Below are the code and all the weights of a small trained network. Each question names an input and a class and asks about switching units off, where a switched-off unit gives its printed mean instead of its output.

import numpy as np


def w(rows, s, z=0):
    codes = np.array(rows[::2]) - 128.0
    scale = np.full(codes.shape[1], s)
    scale[-1] = z or s
    return codes * scale


def norm(h):
    return h / np.sqrt((h * h).mean(-1, keepdims=True) + 1e-5)


def f(y):
    return np.maximum(y, 0)


def log_softmax(a):
    a = a - a.max(-1, keepdims=True)
    return a - np.log(np.exp(a).sum(-1, keepdims=True))


def net(x, mask):
    res = np.array(x, float).reshape(1, 3) / 4 @ E
    u = 0
    for l in range(2):
        y = f(norm(res) @ A[l][:, :-1].T + A[l][:, -1])
        res = res + np.where(mask[u : u + 11], y, B[l][:, -1]) @ B[l][:, :-1]
        u += 11
    return log_softmax(norm(res)[-1] @ U[:, :-1].T + U[:, -1])


A, B = {}, {}
E = w([
[164,106,198,101,101,65,103,167,136,123,144,98],'x0',
[147,162,163,156,103,96,101,103,113,133,152,94],'x1',
[246,74,164,131,78,133,120,143,119,83,101,161],'x2',
],0.013)
A[0] = w([
[109,3,156,123,40,48,131,38,183,138,209,172,87],'0.n1',
[124,189,90,161,153,158,146,58,138,97,163,188,198],'0.n2',
[91,76,148,78,131,50,154,120,127,70,127,80,155],'0.n3',
[76,154,85,139,122,73,217,72,171,201,88,137,59],'0.n4',
[31,101,129,136,164,109,152,158,128,146,58,140,148],'0.n5',
[192,87,115,143,109,200,113,197,114,144,86,155,96],'0.n6',
[114,108,180,44,125,73,7,115,72,164,144,100,254],'0.n7',
[139,143,141,117,49,144,114,197,84,92,122,62,15],'0.n8',
[147,207,73,50,157,183,145,76,137,157,153,148,114],'0.n9',
[186,202,148,132,94,231,129,101,9,17,73,185,87],'0.n10',
[121,78,177,195,91,254,202,152,193,71,105,173,145],'0.n11',
],0.0064,0.0013)
B[0] = w([
[112,224,111,98,174,184,110,104,118,136,169,68,191],'0.n1',
[181,160,162,189,114,84,86,165,106,112,159,106,222],'0.n2',
[146,111,91,136,185,72,88,69,171,175,100,78,191],'0.n3',
[224,160,122,109,170,214,107,185,136,73,113,150,208],'0.n4',
[98,93,135,130,234,42,124,174,141,86,83,125,204],'0.n5',
[36,82,92,134,55,154,163,74,100,117,90,133,220],'0.n6',
[134,95,68,145,73,76,116,119,148,188,112,181,236],'0.n7',
[28,210,98,218,109,189,172,143,112,184,188,91,178],'0.n8',
[101,160,167,170,173,207,124,146,77,88,140,26,201],'0.n9',
[136,89,125,65,142,49,134,100,194,82,76,167,254],'0.n10',
[79,160,183,98,23,117,135,130,141,212,254,161,225],'0.n11',
],0.0062,0.0068)
A[1] = w([
[95,165,118,99,220,83,145,62,123,72,141,74,248],'1.n1',
[95,70,122,113,6,197,207,131,129,86,148,209,118],'1.n2',
[177,179,56,193,170,166,184,144,80,64,126,193,74],'1.n3',
[214,219,164,130,15,110,108,158,161,214,191,160,115],'1.n4',
[43,159,153,85,123,80,102,175,131,180,163,136,99],'1.n5',
[106,224,24,154,233,243,156,224,105,96,196,98,155],'1.n6',
[176,104,85,20,1,200,196,81,2,138,175,202,148],'1.n7',
[86,151,138,109,211,216,90,165,52,101,137,112,156],'1.n8',
[160,173,113,132,92,29,134,169,64,85,86,84,106],'1.n9',
[181,105,86,93,115,188,110,173,178,186,167,130,149],'1.n10',
[199,38,180,165,105,183,131,99,147,78,103,191,223],'1.n11',
],0.0056,0.0016)
B[1] = w([
[158,80,164,145,128,177,191,158,146,98,113,172,203],'1.n1',
[53,103,223,128,104,139,72,87,82,130,97,161,227],'1.n2',
[102,56,111,57,112,74,123,161,144,126,168,130,175],'1.n3',
[99,151,119,100,105,152,109,129,59,129,166,100,230],'1.n4',
[165,124,136,110,113,213,177,105,154,66,111,174,182],'1.n5',
[189,191,178,154,133,154,172,190,82,143,59,107,254],'1.n6',
[52,30,131,192,183,130,155,78,144,187,82,163,226],'1.n7',
[150,177,125,197,151,150,209,191,13,219,104,2,198],'1.n8',
[176,138,37,78,144,129,128,157,137,127,133,114,173],'1.n9',
[144,168,161,183,175,111,144,90,95,105,124,108,148],'1.n10',
[64,120,137,167,206,202,125,144,147,115,113,172,202],'1.n11',
],0.0082,0.0083)
U = w([
[143,204,161,176,180,199,192,223,81,147,95,70,119],'0',
[183,160,98,162,138,120,96,95,150,22,157,193,2],'1',
[30,51,186,170,88,178,77,47,82,139,119,215,175],'2',
[96,109,75,71,196,92,150,134,248,157,146,146,107],'3',
[166,179,73,105,29,106,54,92,93,187,210,40,183],'4',
],0.011,0.0031)

Each question gives the input, the list of numbers given to net, and the class t.
The units are the neurons (one row each of A and B). Each row of codes is followed by its name. A weight is (code - 128) times the scale printed after its matrix; where a second scale follows, it is the last column's (A, B and U).
mask holds one flag per neuron, layer by layer. A switched-off neuron (its flag False) gives its mean, the last column of its row in B, instead of its output. The means were averaged over made-up inputs and are rounded, as every weight is.
A unit's drop is (log p(t) with every unit on - log p(t) with that unit switched off) / (log p(t) with every unit on - log p(t) with every unit switched off).
The circuit of an input: a set's keep is (log p(t) with only the set's units on - log p(t) with every unit switched off) / (log p(t) with every unit on - log p(t) with every unit switched off). Starting from the 12 units with the biggest drops (on a tie, the unit counted first), units are removed one at a time, each time the one whose removal leaves the highest keep (on an exact tie, the one counted first), for as long as the keep stays at least 0.8.
units of the circuit, in order: the units of the circuit, biggest drop first
top k neurons: the k neurons with the biggest drops, biggest first
top k neurons in layer l: the k neurons of layer l with the biggest drops, biggest first
drop of u: that unit's drop, to one decimal
input [6,1,-4], class 4: units of the circuit, in order	0.n7, 1.n11
input [2,3,4], class 2: units of the circuit, in order	1.n6
input [5,-6,-5], class 3: top 3 neurons in layer 0	0.n3, 0.n5, 0.n9
input [3,5,6], class 4: top 3 neurons in layer 0	0.n1, 0.n8, 0.n11
input [7,-6,-7], class 3: top 2 neurons in layer 1	1.n6, 1.n8
input [-2,4,1], class 1: top 2 neurons in layer 1	1.n8, 1.n6
input [-5,7,1], class 1: top 4 neurons	0.n10, 0.n11, 1.n8, 1.n6
input [8,-2,5], class 4: top 2 neurons in layer 0	0.n1, 0.n3
input [5,4,-5], class 4: top 2 neurons in layer 0	0.n10, 0.n7
input [5,-3,-1], class 3: top 2 neurons	1.n6, 0.n11
input [-6,5,2], class 1: top 2 neurons in layer 0	0.n10, 0.n2
input [2,4,4], class 4: drop of 0.n1	0.5
input [-2,6,2], class 4: drop of 0.n5	0.2
input [8,0,8], class 2: top neuron	1.n11
